Here is a tiny trained network, its code and every weight. The questions are about switching its units off for an input and a class, where a switched-off unit gives its printed mean instead of its output.

import numpy as np


def w(rows, s, z=0):
    codes = np.array(rows[::2]) - 128.0
    scale = np.full(codes.shape[1], s)
    scale[-1] = z or s
    return codes * scale


def norm(h):
    return h / np.sqrt((h * h).mean(-1, keepdims=True) + 1e-5)


def f(y):
    return y / 2 * (1 + np.tanh(0.7978845608 * (y + 0.044715 * y**3)))


def log_softmax(a):
    a = a - a.max(-1, keepdims=True)
    return a - np.log(np.exp(a).sum(-1, keepdims=True))


def net(x, mask):
    res = np.array(x, float).reshape(1, 8) / 4 @ E
    u = 0
    for l in range(3):
        y = f(norm(res) @ A[l][:, :-1].T + A[l][:, -1])
        res = res + np.where(mask[u : u + 5], y, B[l][:, -1]) @ B[l][:, :-1]
        u += 5
    return log_softmax(norm(res)[-1] @ U[:, :-1].T + U[:, -1])


A, B = {}, {}
E = w([
[131,134,141,132,122,126,121,134],'x0',
[130,130,134,128,123,126,124,129],'x1',
[177,190,144,118,161,235,112,39],'x2',
[180,139,119,194,46,141,254,118],'x3',
[126,131,130,130,128,129,130,131],'x4',
[125,126,118,130,134,130,135,127],'x5',
[195,172,78,33,138,141,190,215],'x6',
[125,127,125,123,123,131,127,124],'x7',
],0.0081)
A[0] = w([
[166,219,98,221,161,184,92,56,50],'L0N1',
[165,15,150,178,55,112,201,84,35],'L0N2',
[49,101,62,137,154,64,100,181,253],'L0N3',
[132,255,48,29,137,69,158,217,127],'L0N4',
[207,166,87,147,121,91,184,104,99],'L0N5',
],0.0055,0.0022)
B[0] = w([
[141,139,133,128,125,86,165,29,191],'L0N1',
[42,67,211,126,120,174,200,136,187],'L0N2',
[131,144,83,178,77,63,32,124,255],'L0N3',
[255,59,181,114,170,36,170,80,253],'L0N4',
[124,189,47,190,60,218,160,117,169],'L0N5',
],0.007,0.0045)
A[1] = w([
[63,170,124,155,140,162,108,74,2],'L1N1',
[2,88,92,192,75,142,95,182,12],'L1N2',
[137,220,73,96,115,164,125,124,93],'L1N3',
[133,122,154,118,250,109,138,116,101],'L1N4',
[105,19,162,146,138,105,203,194,76],'L1N5',
],0.0099,0.0029)
B[1] = w([
[92,139,89,99,102,2,81,50,177],'L1N1',
[69,111,159,202,131,226,118,195,253],'L1N2',
[196,12,80,105,90,168,143,242,157],'L1N3',
[38,109,163,38,131,171,50,129,184],'L1N4',
[59,210,76,44,29,50,131,117,227],'L1N5',
],0.0088,0.0053)
A[2] = w([
[89,179,120,217,153,128,33,89,133],'L2N1',
[119,149,128,201,153,136,181,60,1],'L2N2',
[102,18,131,115,181,69,74,226,84],'L2N3',
[157,103,174,48,190,255,165,170,121],'L2N4',
[102,133,148,96,221,125,66,96,79],'L2N5',
],0.0094,0.0022)
B[2] = w([
[158,105,60,79,104,233,127,208,252],'L2N1',
[184,23,255,108,214,69,150,95,154],'L2N2',
[233,50,135,227,235,109,130,101,254],'L2N3',
[41,222,206,232,210,157,85,172,198],'L2N4',
[96,203,106,72,38,93,181,108,221],'L2N5',
],0.0094,0.0063)
U = w([
[143,48,65,188,150,198,40,222,117],'0',
[99,134,63,5,45,160,51,69,253],'1',
[4,103,162,196,22,146,178,168,80],'2',
[169,51,226,121,118,162,191,24,99],'3',
[215,83,124,85,193,4,81,154,104],'4',
[102,236,214,82,216,156,50,153,138],'5',
[161,221,49,57,28,61,228,173,88],'6',
[206,205,148,204,147,215,226,183,142],'7',
],0.017,0.0032)

Each question gives the input, the list of numbers given to net, and the class t.
The units are the neurons (one row each of A and B). Each row of codes is followed by its name. A weight is (code - 128) times the scale printed after its matrix; where a second scale follows, it is the last column's (A, B and U).
mask holds one flag per neuron, layer by layer. A switched-off neuron (its flag False) gives its mean, the last column of its row in B, instead of its output. The means were averaged over made-up inputs and are rounded, as every weight is.
A unit's drop is (log p(t) with every unit on - log p(t) with that unit switched off) / (log p(t) with every unit on - log p(t) with every unit switched off).
The circuit of an input: a set's keep is (log p(t) with only the set's units on - log p(t) with every unit switched off) / (log p(t) with every unit on - log p(t) with every unit switched off). Starting from the 12 units with the biggest drops (on a tie, the unit counted first), units are removed one at a time, each time the one whose removal leaves the highest keep (on an exact tie, the one counted first), for as long as the keep stays at least 0.8.
circuit, biggest first: the units of the circuit, biggest drop first
unit that matters most: the unit with the biggest drop
k most important neurons: the k neurons with the biggest drops, biggest first
k most important neurons of layer l: the k neurons of layer l with the biggest drops, biggest first
drop when u is switched off: that unit's drop, to one decimal
input [-6,8,2,0,8,8,4,-1], class 5: unit that matters most => L0N4
input [-4,-3,8,0,-7,-5,0,7], class 1: 3 most important neurons of layer 0 => (L0N1; L0N4; L0N2)
input [-7,-6,8,-1,-7,8,1,-7], class 5: 3 most important neurons => (L0N3; L2N4; L1N3)
input [2,-5,0,-2,6,0,-8,0], class 0: 4 most important neurons => (L2N1; L1N5; L1N2; L0N4)
input [4,1,-6,0,4,3,8,4], class 4: 2 most important neurons of layer 2 => (L2N5; L2N1)
input [0,-3,0,6,3,-6,1,-3], class 6: 4 most important neurons => (L1N5; L0N2; L1N2; L2N3)
input [-3,8,6,0,-6,8,-1,-2], class 1: 2 most important neurons => (L1N1; L0N4)
input [0,-1,7,0,-6,3,-7,8], class 1: 2 most important neurons => (L1N1; L2N3)
input [-4,-7,8,0,5,-3,0,5], class 1: 2 most important neurons of layer 2 => (L2N3; L2N2)
input [5,4,2,1,7,0,-4,3], class 3: 2 most important neurons => (L2N2; L1N5)
input [5,-8,1,5,8,3,-7,-3], class 3: 2 most important neurons => (L2N2; L0N1)
input [-5,-5,-2,-4,-5,-4,1,1], class 4: 2 most important neurons => (L1N2; L0N4)
input [-3,5,-2,-8,0,-8,2,2], class 4: 2 most important neurons => (L2N3; L1N2)
input [-1,-6,1,-4,4,-7,-2,6], class 1: circuit, biggest first => (L2N5)
input [-2,3,-8,-1,6,7,-4,4], class 0: 2 most important neurons => (L0N3; L2N3)
input [-2,-1,0,-2,5,8,6,-6], class 4: 2 most important neurons => (L0N4; L1N2)
input [2,-2,6,0,-6,-6,4,-1], class 5: 3 most important neurons => (L2N4; L0N3; L2N3)
input [1,1,-5,-2,8,6,1,-2], class 4: 3 most important neurons => (L0N4; L1N2; L0N5)
input [-8,-4,-3,-2,3,5,1,2], class 4: 2 most important neurons => (L0N4; L1N2)
input [5,-8,2,-7,-5,-1,-8,-5], class 1: unit that matters most => L2N5
input [4,-6,7,-7,-6,8,0,-3], class 1: 2 most important neurons of layer 1 => (L1N1; L1N2)
input [-2,-5,4,-2,4,6,-1,3], class 1: drop when L1N1 is switched off => 0.2
input [4,-2,-1,-6,-4,-7,3,7], class 4: drop when L2N3 is switched off => 0.4
input [3,-5,5,4,8,-2,-2,-4], class 3: drop when L0N4 is switched off => 0.0
input [-3,-2,-6,-1,6,-1,7,2], class 4: drop when L2N5 is switched off => 0.1
